Below are the code and all the weights of a small trained network. Each question names an input and a class and asks about switching units off, where a switched-off unit gives its printed mean instead of its output.

import numpy as np


def w(rows, s, z=0):
    codes = np.array(rows[::2]) - 128.0
    scale = np.full(codes.shape[1], s)
    scale[-1] = z or s
    return codes * scale


def f(y):
    return np.maximum(y, 0)


def log_softmax(a):
    a = a - a.max(-1, keepdims=True)
    return a - np.log(np.exp(a).sum(-1, keepdims=True))


def net(x, mask):
    res = np.array(x, float).reshape(1, 6) / 4 @ E
    y = f(res @ A[0][:, :-1].T + A[0][:, -1])
    res = res + np.where(mask, y, B[0][:, -1]) @ B[0][:, :-1]
    return log_softmax(res[-1] @ U[:, :-1].T + U[:, -1])


A, B = {}, {}
E = w([
[64,139,137,50,154,248,104],'x0',
[137,132,126,129,122,131,120],'x1',
[125,97,137,33,10,99,188],'x2',
[44,173,36,172,53,117,49],'x3',
[138,244,102,139,125,147,210],'x4',
[183,62,3,122,139,172,171],'x5',
],0.0051)
A[0] = w([
[126,121,162,61,30,108,169,19],'n0',
[173,111,85,110,125,152,169,117],'n1',
[102,152,95,115,78,120,98,8],'n2',
[141,80,41,124,128,160,154,5],'n3',
[123,225,130,132,126,142,183,102],'n4',
[149,164,125,207,228,151,93,48],'n5',
[109,43,164,114,132,121,53,173],'n6',
[99,145,154,47,136,252,96,71],'n7',
[136,181,119,111,132,150,170,244],'n8',
[73,166,61,141,72,117,73,32],'n9',
[188,112,204,77,195,131,189,33],'n10',
[119,207,231,132,83,102,102,28],'n11',
[166,133,132,119,78,123,133,111],'n12',
[191,127,143,187,105,42,135,174],'n13',
[131,189,115,144,119,131,150,56],'n14',
[57,122,195,123,144,105,137,115],'n15',
[123,156,120,132,127,127,149,49],'n16',
[119,115,110,74,74,129,170,10],'n17',
],0.012,0.0021)
B[0] = w([
[47,110,149,139,186,122,78,245],'n0',
[174,156,98,115,144,152,90,185],'n1',
[138,112,147,192,122,153,142,178],'n2',
[210,147,109,111,171,114,84,190],'n3',
[134,59,146,54,96,119,143,219],'n4',
[38,113,146,129,181,118,68,240],'n5',
[130,83,140,33,70,159,146,233],'n6',
[120,192,111,143,125,31,199,250],'n7',
[115,124,133,65,77,162,118,208],'n8',
[155,121,166,224,113,176,154,233],'n9',
[142,106,151,251,81,179,136,254],'n10',
[211,138,68,126,179,130,89,245],'n11',
[91,152,131,118,145,129,111,169],'n12',
[106,191,115,109,113,82,201,250],'n13',
[139,75,140,97,101,119,139,178],'n14',
[170,151,86,115,147,154,99,206],'n15',
[136,94,138,116,116,115,133,147],'n16',
[71,110,137,129,170,115,94,193],'n17',
],0.023,0.0059)
U = w([
[7,96,154,140,220,119,48,93],'0',
[164,108,162,253,84,207,152,100],'1',
[246,151,26,105,194,143,61,99],'2',
[91,209,95,130,116,18,228,105],'3',
[125,25,148,23,41,166,142,103],'4',
[112,133,111,119,126,154,115,247],'5',
],0.0062,0.011)

Each question gives the input, the list of numbers given to net, and the class t.
The units are the neurons (one row each of A and B). Each row of codes is followed by its name. A weight is (code - 128) times the scale printed after its matrix; where a second scale follows, it is the last column's (A, B and U).
mask holds one flag per neuron, in row order. A switched-off neuron (its flag False) gives its mean, the last column of its row in B, instead of its output. The means were averaged over made-up inputs and are rounded, as every weight is.
A unit's drop is (log p(t) with every unit on - log p(t) with that unit switched off) / (log p(t) with every unit on - log p(t) with every unit switched off).
The circuit of an input: a set's keep is (log p(t) with only the set's units on - log p(t) with every unit switched off) / (log p(t) with every unit on - log p(t) with every unit switched off). Starting from the 12 units with the biggest drops (on a tie, the unit counted first), units are removed one at a time, each time the one whose removal leaves the highest keep (on an exact tie, the one counted first), for as long as the keep stays at least 0.8.
units of the circuit, in order: the units of the circuit, biggest drop first
top k neurons: the k neurons with the biggest drops, biggest first
drop of u: that unit's drop, to one decimal
input [5,7,4,1,8,3], class 4: units of the circuit, in order -> (n4)
input [6,-3,-1,-1,8,-2], class 4: top 3 neurons -> (n4; n8; n13)
input [0,-6,8,-3,3,-8], class 0: top 2 neurons -> (n0; n17)
input [-4,2,-6,-5,-7,1], class 4: top 3 neurons -> (n6; n0; n7)
input [-4,5,4,-2,-6,0], class 4: top 2 neurons -> (n6; n7)
input [0,6,-8,2,7,-1], class 0: top 2 neurons -> (n5; n6)
input [-3,3,7,-7,-3,-2], class 0: top 3 neurons -> (n0; n9; n17)
input [-3,-1,1,3,-7,0], class 4: top 2 neurons -> (n6; n7)
input [-7,5,-2,3,8,-8], class 2: top 3 neurons -> (n11; n7; n6)
input [8,5,-6,-6,1,-1], class 3: top 2 neurons -> (n7; n0)
input [-8,0,4,8,6,-3], class 1: top 2 neurons -> (n9; n7)
input [7,-7,-6,7,2,-8], class 2: top 2 neurons -> (n11; n15)
input [5,6,-5,-1,-4,-6], class 2: units of the circuit, in order -> (n15; n11)
input [-1,7,1,8,6,0], class 1: units of the circuit, in order -> (n9)
input [-7,1,-6,4,-3,2], class 3: drop of n7 -> -0.3
input [3,3,3,5,7,-4], class 4: drop of n14 -> 0.2
input [4,-3,-5,-2,-7,-1], class 4: drop of n13 -> 0.1
